Below are the code and all the weights of a small trained network. Each question names an input and a class and asks about switching units off, where a switched-off unit gives its printed mean instead of its output.

import numpy as np


def w(rows, s, z=0):
    codes = np.array(rows[::2]) - 128.0
    scale = np.full(codes.shape[1], s)
    scale[-1] = z or s
    return codes * scale


def norm(h):
    return h / np.sqrt((h * h).mean(-1, keepdims=True) + 1e-5)


def f(y):
    return y / 2 * (1 + np.tanh(0.7978845608 * (y + 0.044715 * y**3)))


def log_softmax(a):
    a = a - a.max(-1, keepdims=True)
    return a - np.log(np.exp(a).sum(-1, keepdims=True))


def net(x, mask):
    res = np.array(x, float).reshape(1, 7) / 4 @ E
    u = 0
    for l in range(2):
        y = f(norm(res) @ A[l][:, :-1].T + A[l][:, -1])
        res = res + np.where(mask[u : u + 10], y, B[l][:, -1]) @ B[l][:, :-1]
        u += 10
    return log_softmax(norm(res)[-1] @ U[:, :-1].T + U[:, -1])


A, B = {}, {}
E = w([
[216,114,131,99,85],'x0',
[141,146,254,177,156],'x1',
[111,80,185,176,121],'x2',
[175,89,91,229,145],'x3',
[205,120,103,86,213],'x4',
[97,18,127,147,126],'x5',
[156,127,118,188,148],'x6',
],0.0077)
A[0] = w([
[118,252,88,157,21,204],'0.n0',
[122,139,52,157,201,132],'0.n1',
[221,57,78,115,2,238],'0.n2',
[111,86,136,112,149,104],'0.n3',
[62,81,9,123,82,195],'0.n4',
[71,123,71,235,179,77],'0.n5',
[42,44,92,60,133,150],'0.n6',
[75,153,55,50,236,254],'0.n7',
[202,170,176,107,174,54],'0.n8',
[219,142,205,74,186,61],'0.n9',
],0.0074,0.0016)
B[0] = w([
[151,133,120,183,109,218],'0.n0',
[118,132,129,176,162,167],'0.n1',
[105,176,163,140,179,254],'0.n2',
[122,64,148,91,111,134],'0.n3',
[156,192,151,92,159,239],'0.n4',
[83,152,95,70,202,184],'0.n5',
[170,106,209,53,135,199],'0.n6',
[115,135,187,164,107,216],'0.n7',
[168,58,171,55,129,158],'0.n8',
[255,116,153,74,152,180],'0.n9',
],0.009,0.0046)
A[1] = w([
[239,72,139,55,191,198],'1.n0',
[110,106,35,115,216,111],'1.n1',
[184,2,77,97,129,250],'1.n2',
[118,105,64,222,231,185],'1.n3',
[51,178,93,9,119,95],'1.n4',
[213,47,207,179,168,129],'1.n5',
[99,238,104,141,101,111],'1.n6',
[120,192,80,88,254,99],'1.n7',
[201,155,7,142,174,158],'1.n8',
[61,78,81,40,117,225],'1.n9',
],0.0081,0.0022)
B[1] = w([
[168,227,176,93,119,255],'1.n0',
[105,167,129,146,148,158],'1.n1',
[110,219,180,118,56,171],'1.n2',
[102,139,132,79,193,205],'1.n3',
[222,136,175,146,101,167],'1.n4',
[180,141,190,118,113,212],'1.n5',
[16,226,78,151,116,171],'1.n6',
[138,113,123,159,192,195],'1.n7',
[20,101,133,113,144,184],'1.n8',
[254,124,250,100,75,148],'1.n9',
],0.0074,0.0069)
U = w([
[217,176,156,54,93,246],'0',
[117,42,128,98,44,1],'1',
[96,173,12,119,7,13],'2',
[54,126,58,147,192,186],'3',
],0.012,0.0026)

Each question gives the input, the list of numbers given to net, and the class t.
The units are the neurons (one row each of A and B). Each row of codes is followed by its name. A weight is (code - 128) times the scale printed after its matrix; where a second scale follows, it is the last column's (A, B and U).
mask holds one flag per neuron, layer by layer. A switched-off neuron (its flag False) gives its mean, the last column of its row in B, instead of its output. The means were averaged over made-up inputs and are rounded, as every weight is.
A unit's drop is (log p(t) with every unit on - log p(t) with that unit switched off) / (log p(t) with every unit on - log p(t) with every unit switched off).
The circuit of an input: a set's keep is (log p(t) with only the set's units on - log p(t) with every unit switched off) / (log p(t) with every unit on - log p(t) with every unit switched off). Starting from the 12 units with the biggest drops (on a tie, the unit counted first), units are removed one at a time, each time the one whose removal leaves the highest keep (on an exact tie, the one counted first), for as long as the keep stays at least 0.8.
circuit, biggest first: the units of the circuit, biggest drop first
most important unit: the unit with the biggest drop
top k neurons: the k neurons with the biggest drops, biggest first
k most important neurons of layer l: the k neurons of layer l with the biggest drops, biggest first
drop when u is switched off: that unit's drop, to one decimal
input [-4,-7,-4,-3,-4,6,8], class 0: most important unit	0.n6
input [-2,-8,4,5,-2,8,4], class 0: circuit, biggest first	0.n4, 1.n2
input [2,7,1,-3,-3,3,6], class 1: circuit, biggest first	1.n0, 0.n4, 0.n2
input [-2,-4,2,-1,7,-2,8], class 3: top 3 neurons	0.n6, 0.n1, 1.n8
input [6,-6,-8,-4,-6,-4,1], class 2: top 3 neurons	0.n0, 1.n6, 1.n0
input [3,-8,-2,0,3,1,2], class 3: circuit, biggest first	0.n9, 1.n8
input [-6,-3,6,-1,-3,5,3], class 0: top 2 neurons	1.n9, 0.n6
input [3,-7,5,-2,-3,-3,1], class 2: circuit, biggest first	0.n0, 1.n0, 1.n5
input [-7,-5,4,-8,-7,3,-1], class 0: 2 most important neurons of layer 1	1.n9, 1.n4
input [4,-5,-6,-5,-8,-6,-5], class 2: 2 most important neurons of layer 1	1.n6, 1.n0
input [3,-6,7,0,7,2,7], class 3: 3 most important neurons of layer 1	1.n8, 1.n3, 1.n9
input [-8,7,-1,-7,-2,7,-4], class 1: top 2 neurons	1.n0, 0.n4
input [3,2,-2,-4,-7,7,1], class 1: 2 most important neurons of layer 0	0.n9, 0.n5
input [-7,1,-3,-1,-7,-2,-2], class 2: top neuron	0.n2
input [-8,-8,3,-4,-8,5,-1], class 0: 2 most important neurons of layer 0	0.n4, 0.n6
input [2,0,6,5,-8,-3,-2], class 2: 2 most important neurons of layer 1	1.n7, 1.n8
input [-3,8,-7,-8,-7,4,-3], class 1: drop when 0.n4 is switched off	0.3
